Here is a tiny trained network, its code and every weight. The questions are about switching its units off for an input and a target symbol, where a switched-off unit gives its printed mean instead of its output.

import numpy as np


def w(rows, s, z=0):
    codes = np.array(rows[::2]) - 128.0
    scale = np.full(codes.shape[1], s)
    scale[-1] = z or s
    return codes * scale


def norm(h):
    return h / np.sqrt((h * h).mean(-1, keepdims=True) + 1e-5)


def f(y):
    return y / 2 * (1 + np.tanh(0.7978845608 * (y + 0.044715 * y**3)))


def softmax(a):
    e = np.exp(a - a.max(-1, keepdims=True))
    return e / e.sum(-1, keepdims=True)


def log_softmax(a):
    a = a - a.max(-1, keepdims=True)
    return a - np.log(np.exp(a).sum(-1, keepdims=True))


def net(x, mask):
    ids = ['βγδεζηθξπσφψω'.index(c) for c in x.split()]
    T = len(ids)
    res = E[ids] + P[:T]
    u = 0
    for l in range(3):
        q, k, v = (norm(res) @ M[l].T for M in (Q, K, V))
        z = softmax(np.where(np.tri(T) > 0, q @ k.T / 2**0.5, -1e9)) @ v
        res = res + np.where(mask[u], z, O[l][:, -1]) @ O[l][:, :-1]
        u += 1
        y = f(norm(res) @ A[l][:, :-1].T + A[l][:, -1])
        res = res + np.where(mask[u : u + 4], y, B[l][:, -1]) @ B[l][:, :-1]
        u += 4
    return log_softmax(norm(res)[-1] @ U[:, :-1].T + U[:, -1])


Q, K, V, O, A, B = {}, {}, {}, {}, {}, {}
E = w([
[137,92,71],'β',
[112,102,59],'γ',
[201,85,210],'δ',
[156,190,157],'ε',
[204,120,235],'ζ',
[106,220,139],'η',
[227,253,140],'θ',
[215,104,31],'ξ',
[153,148,248],'π',
[194,129,255],'σ',
[154,148,246],'φ',
[34,217,123],'ψ',
[79,40,218],'ω',
],0.0063)
P = w([
[168,80,156],'0',
[251,102,90],'1',
[199,104,83],'2',
[182,103,56],'3',
[183,114,69],'4',
[175,119,84],'5',
[168,128,86],'6',
[172,130,84],'7',
[162,133,105],'8',
[158,139,98],'9',
[157,141,104],'10',
[156,145,109],'11',
[166,143,103],'12',
[163,144,90],'13',
],0.0025)
Q[0] = w([
[10,241,160],'0.h0',
[2,27,203],'0.h0',
],0.0073)
K[0] = w([
[203,107,1],'0.h0',
[164,245,57],'0.h0',
],0.0086)
V[0] = w([
[18,127,249],'0.h0',
[203,252,202],'0.h0',
],0.0039)
O[0] = w([
[23,113,15,84],'0.h0',
[196,40,4,255],'0.h0',
],0.0042,0.0019)
A[0] = w([
[76,255,100,167],'0.n0',
[110,45,140,130],'0.n1',
[41,165,150,2],'0.n2',
[183,225,138,143],'0.n3',
],0.014,0.0013)
B[0] = w([
[102,10,64,190],'0.n0',
[49,112,70,151],'0.n1',
[140,228,110,128],'0.n2',
[150,133,19,254],'0.n3',
],0.014,0.0073)
Q[1] = w([
[254,216,238],'1.h0',
[172,103,190],'1.h0',
],0.006)
K[1] = w([
[43,150,255],'1.h0',
[91,153,157],'1.h0',
],0.0064)
V[1] = w([
[110,19,66],'1.h0',
[1,48,137],'1.h0',
],0.0059)
O[1] = w([
[174,44,255,253],'1.h0',
[156,228,213,74],'1.h0',
],0.0049,0.0051)
A[1] = w([
[181,221,194,219],'1.n0',
[234,219,165,4],'1.n1',
[120,124,39,94],'1.n2',
[75,254,164,78],'1.n3',
],0.0082,0.0013)
B[1] = w([
[191,90,89,112],'1.n0',
[37,40,128,136],'1.n1',
[114,121,254,253],'1.n2',
[214,61,186,102],'1.n3',
],0.0053,0.0038)
Q[2] = w([
[166,145,182],'2.h0',
[2,121,159],'2.h0',
],0.019)
K[2] = w([
[47,167,204],'2.h0',
[114,3,76],'2.h0',
],0.015)
V[2] = w([
[215,1,253],'2.h0',
[173,61,72],'2.h0',
],0.0079)
O[2] = w([
[205,2,24,145],'2.h0',
[212,202,112,253],'2.h0',
],0.0066,0.0063)
A[2] = w([
[106,98,166,2],'2.n0',
[81,151,159,155],'2.n1',
[202,110,95,207],'2.n2',
[10,27,97,188],'2.n3',
],0.012,0.002)
B[2] = w([
[197,46,126,115],'2.n0',
[96,110,29,123],'2.n1',
[141,131,204,254],'2.n2',
[2,119,212,185],'2.n3',
],0.011,0.009)
U = w([
[156,150,142,15],'β',
[86,241,132,238],'γ',
[113,65,68,141],'δ',
[193,183,73,173],'ε',
[165,114,45,212],'ζ',
[149,137,150,5],'η',
[167,190,217,134],'θ',
[186,161,156,146],'ξ',
[100,100,179,70],'π',
[143,88,124,68],'σ',
[101,94,185,67],'φ',
[152,128,165,52],'ψ',
[11,115,153,224],'ω',
],0.011,0.0029)

Each question gives the input, a string of symbols that net reads in full, and the target symbol t.
The units are the heads (2 rows each of Q, K, V and O) and the neurons (one row each of A and B). Each row of codes is followed by its name. A weight is (code - 128) times the scale printed after its matrix; where a second scale follows, it is the last column's (O, A, B and U).
mask holds one flag per unit, layer by layer, with each layer's heads first. A switched-off unit (its flag False) gives its mean, the last column of its rows in O or B, instead of its output. The means were averaged over made-up inputs and are rounded, as every weight is.
A unit's drop is (log p(t) with every unit on - log p(t) with that unit switched off) / (log p(t) with every unit on - log p(t) with every unit switched off).
most important unit: the unit with the biggest drop
k most important neurons: the k neurons with the biggest drops, biggest first
k most important neurons of layer l: the k neurons of layer l with the biggest drops, biggest first
drop of u: that unit's drop, to one decimal
input γ φ γ ξ θ β ξ ω β, target ω: 2 most important neurons => [0.n3; 0.n1]
input θ σ γ θ ξ η δ γ θ ξ σ, target θ: most important unit => 0.h0
input γ ω θ ξ φ θ θ θ δ ω η θ π, target γ: 2 most important neurons => [1.n2; 0.n2]
input γ θ ω β, target ω: 2 most important neurons => [0.n3; 0.n2]
input η ψ β ζ ψ φ π ξ ξ θ ψ η, target ζ: 2 most important neurons => [0.n0; 0.n3]
input θ θ η γ, target θ: 3 most important neurons => [0.n3; 0.n0; 2.n3]
input γ γ ξ ψ θ θ ξ π θ γ ε θ δ, target θ: 3 most important neurons of layer 0 => [0.n0; 0.n1; 0.n3]
input ω π ψ η θ β ε φ, target ω: 3 most important neurons => [0.n0; 1.n1; 0.n3]
input γ θ γ ζ η φ π ω φ, target γ: 2 most important neurons of layer 0 => [0.n2; 0.n0]
input ω ψ θ θ θ θ δ θ φ, target ω: 2 most important neurons => [1.n1; 0.n3]
input ω φ δ ω, target ω: 3 most important neurons => [0.n1; 2.n3; 0.n0]
input ω δ φ γ γ ε θ β φ γ θ θ ξ, target ω: 2 most important neurons => [0.n3; 0.n0]
input ω ω ε ξ ζ, target ω: 2 most important neurons => [0.n0; 0.n3]
input θ γ θ η φ, target θ: most important unit => 2.h0
input γ ζ θ θ θ δ γ φ θ ζ σ ζ, target γ: 3 most important neurons of layer 0 => [0.n0; 0.n2; 0.n3]
input γ φ θ γ π ε β ξ ψ σ φ δ ξ, target γ: 3 most important neurons of layer 0 => [0.n0; 0.n2; 0.n3]
input θ φ ξ η φ γ δ θ ψ σ φ, target θ: 2 most important neurons of layer 0 => [0.n0; 0.n3]
input θ θ ξ θ ω γ, target ω: drop of 1.h0 => 0.1
input π δ γ θ ξ φ ζ θ ξ ξ π η, target ζ: drop of 0.n2 => 0.0
input θ θ π, target θ: drop of 2.h0 => 0.3
